Below are the code and all the weights of a small trained network. Each question names an input and a target symbol and asks about switching units off, where a switched-off unit gives its printed mean instead of its output.

import numpy as np


def w(rows, s, z=0):
    codes = np.array(rows[::2]) - 128.0
    scale = np.full(codes.shape[1], s)
    scale[-1] = z or s
    return codes * scale


def norm(h):
    return h / np.sqrt((h * h).mean(-1, keepdims=True) + 1e-5)


def f(y):
    return y / 2 * (1 + np.tanh(0.7978845608 * (y + 0.044715 * y**3)))


def softmax(a):
    e = np.exp(a - a.max(-1, keepdims=True))
    return e / e.sum(-1, keepdims=True)


def log_softmax(a):
    a = a - a.max(-1, keepdims=True)
    return a - np.log(np.exp(a).sum(-1, keepdims=True))


def net(x, mask):
    ids = ['αβγδεηθλξπσφω'.index(c) for c in x.split()]
    T = len(ids)
    res = E[ids] + P[:T]
    u = 0
    for l in range(3):
        q, k, v = (norm(res) @ M[l].T for M in (Q, K, V))
        z = softmax(np.where(np.tri(T) > 0, q @ k.T / 3**0.5, -1e9)) @ v
        res = res + np.where(mask[u], z, O[l][:, -1]) @ O[l][:, :-1]
        u += 1
        y = f(norm(res) @ A[l][:, :-1].T + A[l][:, -1])
        res = res + np.where(mask[u : u + 4], y, B[l][:, -1]) @ B[l][:, :-1]
        u += 4
    return log_softmax(norm(res)[-1] @ U[:, :-1].T + U[:, -1])


Q, K, V, O, A, B = {}, {}, {}, {}, {}, {}
E = w([
[70,126,160,163,92,163,19,97,64,89],'α',
[114,49,157,163,145,138,160,156,104,113],'β',
[130,182,140,208,158,155,106,152,144,155],'γ',
[190,100,75,84,213,136,156,163,116,70],'δ',
[201,210,170,93,116,123,80,74,177,96],'ε',
[143,144,69,171,183,218,90,90,118,129],'η',
[195,143,95,136,99,90,70,96,107,128],'θ',
[140,30,151,154,167,191,167,198,132,178],'λ',
[168,2,129,145,77,177,162,146,161,99],'ξ',
[123,185,124,174,67,136,121,100,127,69],'π',
[116,146,194,200,204,131,140,136,98,140],'σ',
[149,92,148,185,108,163,140,119,156,114],'φ',
[129,143,139,107,179,214,90,202,198,94],'ω',
],0.0075)
P = w([
[29,176,176,69,81,102,228,103,40,155],'0',
[189,225,138,222,99,120,140,233,69,127],'1',
[15,73,162,111,190,28,74,48,206,83],'2',
[192,186,209,170,168,154,143,200,3,150],'3',
[66,57,124,93,187,51,56,80,211,87],'4',
[225,173,179,153,140,157,113,189,28,123],'5',
[91,61,106,68,193,77,47,72,181,90],'6',
[223,138,170,107,134,162,100,187,31,123],'7',
[113,72,84,42,212,97,9,74,166,76],'8',
[209,109,170,52,150,171,104,187,19,130],'9',
],0.0048)
Q[0] = w([
[179,135,238,178,71,176,98,162,58,72],'0.h1',
[36,165,2,76,79,24,211,40,238,229],'0.h1',
[31,96,112,46,176,71,60,56,248,84],'0.h1',
],0.0076)
K[0] = w([
[151,143,122,76,128,136,48,129,106,107],'0.h1',
[104,116,119,234,99,77,182,132,168,149],'0.h1',
[64,173,161,119,78,108,255,136,140,152],'0.h1',
],0.0079)
V[0] = w([
[28,56,114,151,230,230,137,211,62,1],'0.h1',
[48,114,193,146,63,209,25,151,116,106],'0.h1',
[101,47,63,203,74,56,75,90,9,215],'0.h1',
],0.0035)
O[0] = w([
[117,166,87,154,124,140,137,174,153,51,254],'0.h1',
[99,109,150,186,131,168,31,251,185,171,201],'0.h1',
[109,14,93,152,107,88,124,146,2,143,111],'0.h1',
],0.0068,0.0029)
A[0] = w([
[252,123,146,166,78,138,160,147,29,135,200],'0.n1',
[154,26,113,63,154,146,128,157,195,78,254],'0.n2',
[163,120,136,72,162,128,234,141,84,124,169],'0.n3',
[199,182,207,148,81,147,146,123,149,222,184],'0.n4',
],0.0038,0.0012)
B[0] = w([
[174,180,86,147,194,124,83,134,94,200,222],'0.n1',
[103,254,154,170,128,80,70,54,124,132,250],'0.n2',
[180,158,103,104,95,132,179,131,163,110,141],'0.n3',
[105,63,180,78,166,85,152,108,193,151,161],'0.n4',
],0.0065,0.0025)
Q[1] = w([
[88,139,132,118,174,48,67,57,182,111],'1.h1',
[140,110,199,116,17,130,176,137,180,150],'1.h1',
[255,235,161,224,137,155,199,198,94,158],'1.h1',
],0.0068)
K[1] = w([
[73,163,127,76,52,89,253,93,151,181],'1.h1',
[155,134,191,201,209,54,82,139,221,101],'1.h1',
[190,142,74,20,247,152,24,107,148,96],'1.h1',
],0.006)
V[1] = w([
[185,84,33,128,69,255,129,55,145,49],'1.h1',
[179,115,150,84,25,81,118,157,61,92],'1.h1',
[135,167,103,72,195,76,111,106,231,97],'1.h1',
],0.0047)
O[1] = w([
[145,109,145,190,136,180,163,119,124,127,41],'1.h1',
[254,63,177,143,132,101,123,119,155,110,81],'1.h1',
[152,152,139,75,165,164,99,153,94,101,6],'1.h1',
],0.0086,0.0023)
A[1] = w([
[200,69,182,221,62,131,195,120,168,99,246],'1.n1',
[190,180,113,70,137,97,9,24,253,142,208],'1.n2',
[236,227,161,85,141,76,215,168,48,223,123],'1.n3',
[66,167,193,190,50,69,106,68,103,27,108],'1.n4',
],0.0034,0.0012)
B[1] = w([
[179,222,91,91,240,138,1,91,237,91,166],'1.n1',
[53,25,200,119,193,152,220,189,72,186,253],'1.n2',
[181,93,72,2,192,100,117,153,102,131,176],'1.n3',
[173,137,134,135,208,211,174,224,39,124,197],'1.n4',
],0.0048,0.003)
Q[2] = w([
[221,181,165,54,12,184,203,174,94,181],'2.h1',
[217,155,55,181,24,173,143,228,5,254],'2.h1',
[212,254,108,60,71,180,158,199,119,144],'2.h1',
],0.0068)
K[2] = w([
[137,112,104,108,254,123,49,148,151,112],'2.h1',
[135,75,85,138,203,171,7,111,70,121],'2.h1',
[132,160,118,80,230,172,65,137,131,88],'2.h1',
],0.0079)
V[2] = w([
[84,24,87,133,99,219,74,62,64,161],'2.h1',
[121,106,203,139,88,100,54,156,51,15],'2.h1',
[195,77,2,83,134,123,247,130,54,84],'2.h1',
],0.0044)
O[2] = w([
[120,172,117,177,207,167,35,107,79,214,2],'2.h1',
[107,214,232,201,177,1,85,202,80,34,114],'2.h1',
[164,117,34,101,236,94,105,119,76,85,52],'2.h1',
],0.0065,0.0026)
A[2] = w([
[118,254,69,231,169,234,172,49,86,203,4],'2.n1',
[76,116,168,164,73,74,98,82,182,199,170],'2.n2',
[94,180,158,54,91,148,113,105,76,196,133],'2.n3',
[167,200,87,146,83,136,135,167,51,147,168],'2.n4',
],0.006,0.0037)
B[2] = w([
[55,184,186,157,201,72,194,2,202,136,241],'2.n1',
[221,221,91,113,104,174,138,87,10,132,252],'2.n2',
[192,104,112,127,200,59,58,64,242,88,182],'2.n3',
[103,70,117,163,160,118,180,38,105,128,225],'2.n4',
],0.0075,0.0029)
U = w([
[113,163,155,215,128,158,64,208,50,163,178],'α',
[150,82,86,201,139,31,120,164,207,55,28],'β',
[105,242,33,69,77,64,63,109,146,165,94],'γ',
[194,191,82,90,177,200,173,120,50,16,83],'δ',
[158,83,208,24,163,141,92,110,192,174,163],'ε',
[73,180,126,198,192,133,208,49,157,167,110],'η',
[195,59,80,137,184,72,67,99,69,207,150],'θ',
[88,9,46,128,95,195,182,161,162,176,254],'λ',
[254,103,118,207,97,163,91,87,219,103,65],'ξ',
[157,102,211,137,37,64,223,124,116,125,167],'π',
[5,109,88,80,122,22,176,185,95,126,72],'σ',
[161,175,111,108,45,224,174,84,55,206,146],'φ',
[98,208,128,115,106,217,132,214,223,105,96],'ω',
],0.0058,0.0019)

Each question gives the input, a string of symbols that net reads in full, and the target symbol t.
The units are the heads (3 rows each of Q, K, V and O) and the neurons (one row each of A and B). Each row of codes is followed by its name. A weight is (code - 128) times the scale printed after its matrix; where a second scale follows, it is the last column's (O, A, B and U).
mask holds one flag per unit, layer by layer, with each layer's heads first. A switched-off unit (its flag False) gives its mean, the last column of its rows in O or B, instead of its output. The means were averaged over made-up inputs and are rounded, as every weight is.
A unit's drop is (log p(t) with every unit on - log p(t) with that unit switched off) / (log p(t) with every unit on - log p(t) with every unit switched off).
The circuit of an input: a set's keep is (log p(t) with only the set's units on - log p(t) with every unit switched off) / (log p(t) with every unit on - log p(t) with every unit switched off). Starting from the 12 units with the biggest drops (on a tie, the unit counted first), units are removed one at a time, each time the one whose removal leaves the highest keep (on an exact tie, the one counted first), for as long as the keep stays at least 0.8.
units of the circuit, in order: the units of the circuit, biggest drop first
unit that matters most: the unit with the biggest drop
k most important neurons: the k neurons with the biggest drops, biggest first
drop when u is switched off: that unit's drop, to one decimal
input σ α α ω θ π, target θ: unit that matters most => 0.h1
input ξ δ φ σ ξ λ, target δ: units of the circuit, in order => [0.h1, 1.h1]
input γ π δ η β, target γ: units of the circuit, in order => [1.h1, 2.n2, 0.n2]
input η λ θ ε λ, target η: units of the circuit, in order => [0.n2, 1.h1]
input θ ω η θ α, target θ: units of the circuit, in order => [0.h1, 2.h1]
input θ α θ, target θ: units of the circuit, in order => [0.h1, 2.h1]
input η ξ φ ξ, target η: 2 most important neurons => [2.n1, 0.n2]
input π η α α η π α φ π, target π: 2 most important neurons => [0.n2, 1.n1]
input η γ φ φ α, target η: 3 most important neurons => [2.n1, 1.n4, 0.n2]
input σ φ ξ α ω η λ γ, target η: 3 most important neurons => [2.n1, 2.n4, 0.n1]
input γ η ε γ δ η γ β γ, target γ: 4 most important neurons => [2.n2, 2.n3, 0.n4, 0.n1]
input π ξ δ θ σ θ η, target π: 2 most important neurons => [1.n1, 0.n2]
input λ ω φ δ δ, target λ: 2 most important neurons => [0.n3, 1.n1]
input φ η α σ η, target φ: unit that matters most => 2.n2
input α π φ α α γ ε η δ λ, target δ: 3 most important neurons => [1.n3, 0.n3, 1.n2]
input λ ε η, target λ: 3 most important neurons => [0.n3, 1.n1, 1.n2]
input α φ σ ξ γ ξ σ π, target α: 2 most important neurons => [2.n1, 0.n3]
input λ φ ξ, target λ: 2 most important neurons => [0.n3, 1.n4]
input λ δ α ω φ η ω β α, target λ: 2 most important neurons => [0.n3, 1.n1]
input α λ η δ γ ξ ω φ σ λ, target ω: units of the circuit, in order => [0.h1]
input σ ω ω λ, target ω: drop when 2.h1 is switched off => 0.0
input φ α π, target φ: drop when 1.n3 is switched off => 0.0
input γ σ λ, target γ: drop when 0.n4 is switched off => 0.1
